Below is a small trained network, with its code and all its weights. Each question gives an input and a class and asks what happens when units are switched off, that is, made to give their printed mean instead of their output.

import numpy as np


def w(rows, s, z=0):
    codes = np.array(rows[::2]) - 128.0
    scale = np.full(codes.shape[1], s)
    scale[-1] = z or s
    return codes * scale


def f(y):
    return np.maximum(y, 0)


def log_softmax(a):
    a = a - a.max(-1, keepdims=True)
    return a - np.log(np.exp(a).sum(-1, keepdims=True))


def net(x, mask):
    res = np.array(x, float).reshape(1, 4) / 4 @ E
    y = f(res @ A[0][:, :-1].T + A[0][:, -1])
    res = res + np.where(mask, y, B[0][:, -1]) @ B[0][:, :-1]
    return log_softmax(res[-1] @ U[:, :-1].T + U[:, -1])


A, B = {}, {}
E = w([
[213,187,35,219,128,142,102,142,94,44,144],'x0',
[200,43,134,74,153,83,206,193,86,47,122],'x1',
[125,90,36,46,107,196,121,65,156,103,52],'x2',
[163,134,94,142,141,20,161,79,255,136,143],'x3',
],0.0055)
A[0] = w([
[137,115,124,124,125,109,132,135,152,118,130,117],'n1',
[124,124,146,124,99,166,125,136,83,133,130,103],'n2',
[144,141,131,136,131,89,141,126,181,131,129,100],'n3',
[158,117,76,152,130,63,143,110,215,137,137,98],'n4',
[144,129,116,136,136,97,142,119,183,135,125,82],'n5',
[156,58,138,82,112,75,162,159,81,83,140,95],'n6',
[178,53,146,45,130,69,166,161,82,56,134,121],'n7',
[116,138,167,108,137,226,118,139,20,132,125,94],'n8',
[44,198,130,189,107,207,75,81,186,210,141,116],'n9',
[72,98,179,66,130,122,138,128,148,174,126,93],'n10',
[116,146,193,168,120,88,123,140,111,103,134,83],'n11',
[136,105,69,74,124,168,107,107,163,125,95,85],'n12',
[100,172,137,155,107,146,82,100,142,167,136,97],'n13',
[113,114,131,148,137,190,125,134,65,137,116,104],'n14',
[148,115,78,75,106,176,128,99,141,137,91,87],'n15',
[138,125,127,127,106,111,128,119,122,126,135,248],'n16',
[173,77,141,88,118,83,161,171,87,93,114,92],'n17',
[125,134,144,115,132,178,120,142,84,132,135,253],'n18',
[125,104,43,56,123,189,119,97,147,127,96,144],'n19',
[186,178,2,248,128,146,114,149,75,70,140,93],'n20',
[86,165,124,154,109,141,102,105,151,166,125,84],'n21',
[133,151,235,211,132,35,125,190,80,184,165,80],'n22',
[119,156,203,181,140,67,126,145,101,128,136,151],'n23',
[71,86,221,55,119,116,154,123,150,202,114,94],'n24',
[121,156,158,158,131,131,120,131,135,143,137,114],'n25',
[125,132,207,192,124,73,122,148,97,132,144,80],'n26',
[168,158,34,205,128,137,141,138,94,95,135,76],'n27',
[149,120,96,112,141,25,138,101,253,135,134,125],'n28',
[94,147,118,149,116,155,116,95,144,142,122,93],'n29',
[59,99,211,45,129,132,137,121,164,179,125,114],'n30',
[106,137,163,110,145,213,90,162,45,117,121,87],'n31',
[97,135,138,111,140,121,157,115,124,137,123,199],'n32',
[106,109,59,70,129,147,134,97,130,128,94,93],'n33',
[108,119,153,132,119,231,116,149,14,150,130,86],'n34',
[107,138,124,159,138,183,88,98,151,157,132,119],'n35',
[111,107,170,69,139,117,138,137,145,149,129,115],'n36',
[111,99,31,46,126,207,122,96,175,108,91,104],'n37',
[113,129,93,90,135,144,124,111,143,113,123,97],'n38',
[140,143,98,138,130,62,124,101,219,142,134,77],'n39',
],0.0073,0.0051)
B[0] = w([
[118,132,128,114,129,114,139,132,113,133,123,140],'n1',
[110,129,132,114,110,85,144,114,126,116,133,159],'n2',
[103,124,141,117,97,95,144,132,116,116,120,156],'n3',
[81,121,158,95,82,61,133,124,120,121,109,186],'n4',
[100,123,145,89,107,94,149,105,122,141,131,150],'n5',
[146,142,100,71,198,127,180,134,115,143,100,187],'n6',
[138,145,85,83,218,129,181,140,131,170,74,218],'n7',
[84,131,151,84,82,35,155,115,130,112,138,210],'n8',
[161,118,73,71,229,129,198,154,122,150,57,255],'n9',
[178,131,129,91,116,138,73,94,115,87,139,186],'n10',
[132,138,146,122,124,153,163,112,114,133,182,161],'n11',
[125,138,156,134,126,155,162,140,88,120,195,172],'n12',
[146,124,103,88,182,129,173,144,119,133,107,181],'n13',
[101,136,143,101,103,75,137,118,133,125,131,175],'n14',
[135,143,166,126,133,154,164,133,115,134,200,171],'n15',
[97,114,89,240,109,156,73,154,190,171,72,222],'n16',
[142,140,103,63,191,131,180,118,122,151,104,182],'n17',
[83,93,96,254,95,113,68,165,207,163,60,240],'n18',
[112,134,149,204,126,170,150,146,115,140,189,212],'n19',
[202,121,150,55,107,177,19,70,117,86,119,248],'n20',
[149,139,120,63,173,122,175,135,113,133,123,171],'n21',
[118,135,160,158,132,190,192,126,97,119,248,230],'n22',
[117,120,128,191,115,175,140,145,125,142,175,207],'n23',
[190,145,135,86,108,157,43,85,107,75,136,216],'n24',
[145,124,132,117,145,148,158,129,123,125,150,155],'n25',
[130,127,152,135,128,163,175,130,110,114,201,182],'n26',
[177,140,147,65,117,147,64,84,109,94,128,193],'n27',
[50,126,148,143,57,40,121,144,136,124,99,217],'n28',
[143,129,113,93,167,120,162,129,112,129,126,159],'n29',
[183,142,131,91,107,157,41,91,118,87,119,216],'n30',
[98,128,158,87,85,42,166,115,132,111,134,200],'n31',
[125,109,104,187,109,141,87,142,144,140,94,186],'n32',
[132,141,148,142,130,155,161,126,117,126,198,172],'n33',
[81,139,161,75,77,35,160,111,121,116,128,213],'n34',
[144,125,115,102,175,120,155,149,123,143,108,180],'n35',
[169,133,125,112,119,143,95,111,122,104,123,170],'n36',
[133,127,166,175,140,161,168,144,111,128,236,213],'n37',
[127,128,137,126,127,136,144,132,108,126,170,148],'n38',
[99,123,153,71,98,52,166,127,111,109,118,179],'n39',
],0.017,0.0064)
U = w([
[34,118,162,106,52,18,130,116,135,118,102,106],'0',
[196,137,130,100,110,168,2,64,109,74,113,106],'1',
[104,137,164,199,137,186,167,148,90,144,226,102],'2',
[139,134,56,86,227,123,170,148,119,173,61,117],'3',
[83,79,82,250,102,139,52,160,218,174,67,253],'4',
],0.0081,0.004)

Each question gives the input, the list of numbers given to net, and the class t.
The units are the neurons (one row each of A and B). Each row of codes is followed by its name. A weight is (code - 128) times the scale printed after its matrix; where a second scale follows, it is the last column's (A, B and U).
mask holds one flag per neuron, in row order. A switched-off neuron (its flag False) gives its mean, the last column of its row in B, instead of its output. The means were averaged over made-up inputs and are rounded, as every weight is.
A unit's drop is (log p(t) with every unit on - log p(t) with that unit switched off) / (log p(t) with every unit on - log p(t) with every unit switched off).
The circuit of an input: a set's keep is (log p(t) with only the set's units on - log p(t) with every unit switched off) / (log p(t) with every unit on - log p(t) with every unit switched off). Starting from the 12 units with the biggest drops (on a tie, the unit counted first), units are removed one at a time, each time the one whose removal leaves the highest keep (on an exact tie, the one counted first), for as long as the keep stays at least 0.8.
units of the circuit, in order: the units of the circuit, biggest drop first
most important unit: the unit with the biggest drop
top k neurons: the k neurons with the biggest drops, biggest first
drop when u is switched off: that unit's drop, to one decimal
input [2,4,-1,-4], class 0: units of the circuit, in order : [n8, n34]
input [0,7,-5,6], class 3: top 4 neurons : [n7, n6, n17, n34]
input [7,3,8,1], class 2: most important unit : n37
input [5,-6,1,7], class 0: top 4 neurons : [n28, n4, n39, n7]
input [8,0,-1,8], class 0: top 3 neurons : [n28, n4, n39]
input [-8,7,-3,7], class 1: top 3 neurons : [n24, n30, n10]
input [5,8,-1,6], class 3: top 3 neurons : [n7, n6, n17]
input [7,-5,8,3], class 2: top 2 neurons : [n37, n19]
input [-6,-7,-1,-4], class 3: top 2 neurons : [n9, n20]
input [6,-7,1,-6], class 3: top 2 neurons : [n9, n28]
input [4,-8,-6,-7], class 3: top 2 neurons : [n9, n13]
input [-8,-8,6,2], class 1: top 2 neurons : [n30, n24]
input [-3,1,1,-2], class 4: top 2 neurons : [n20, n27]
input [-3,4,-7,5], class 2: units of the circuit, in order : [n22]
input [3,1,-3,2], class 4: top 2 neurons : [n24, n30]
input [1,-3,8,-8], class 0: top 4 neurons : [n34, n8, n31, n22]
input [7,1,7,-7], class 0: drop when n31 is switched off : 0.6
input [-7,0,-1,6], class 1: drop when n20 is switched off : -0.1
input [1,-3,6,-2], class 2: drop when n20 is switched off : 0.0
input [7,0,8,5], class 2: units of the circuit, in order : [n37]
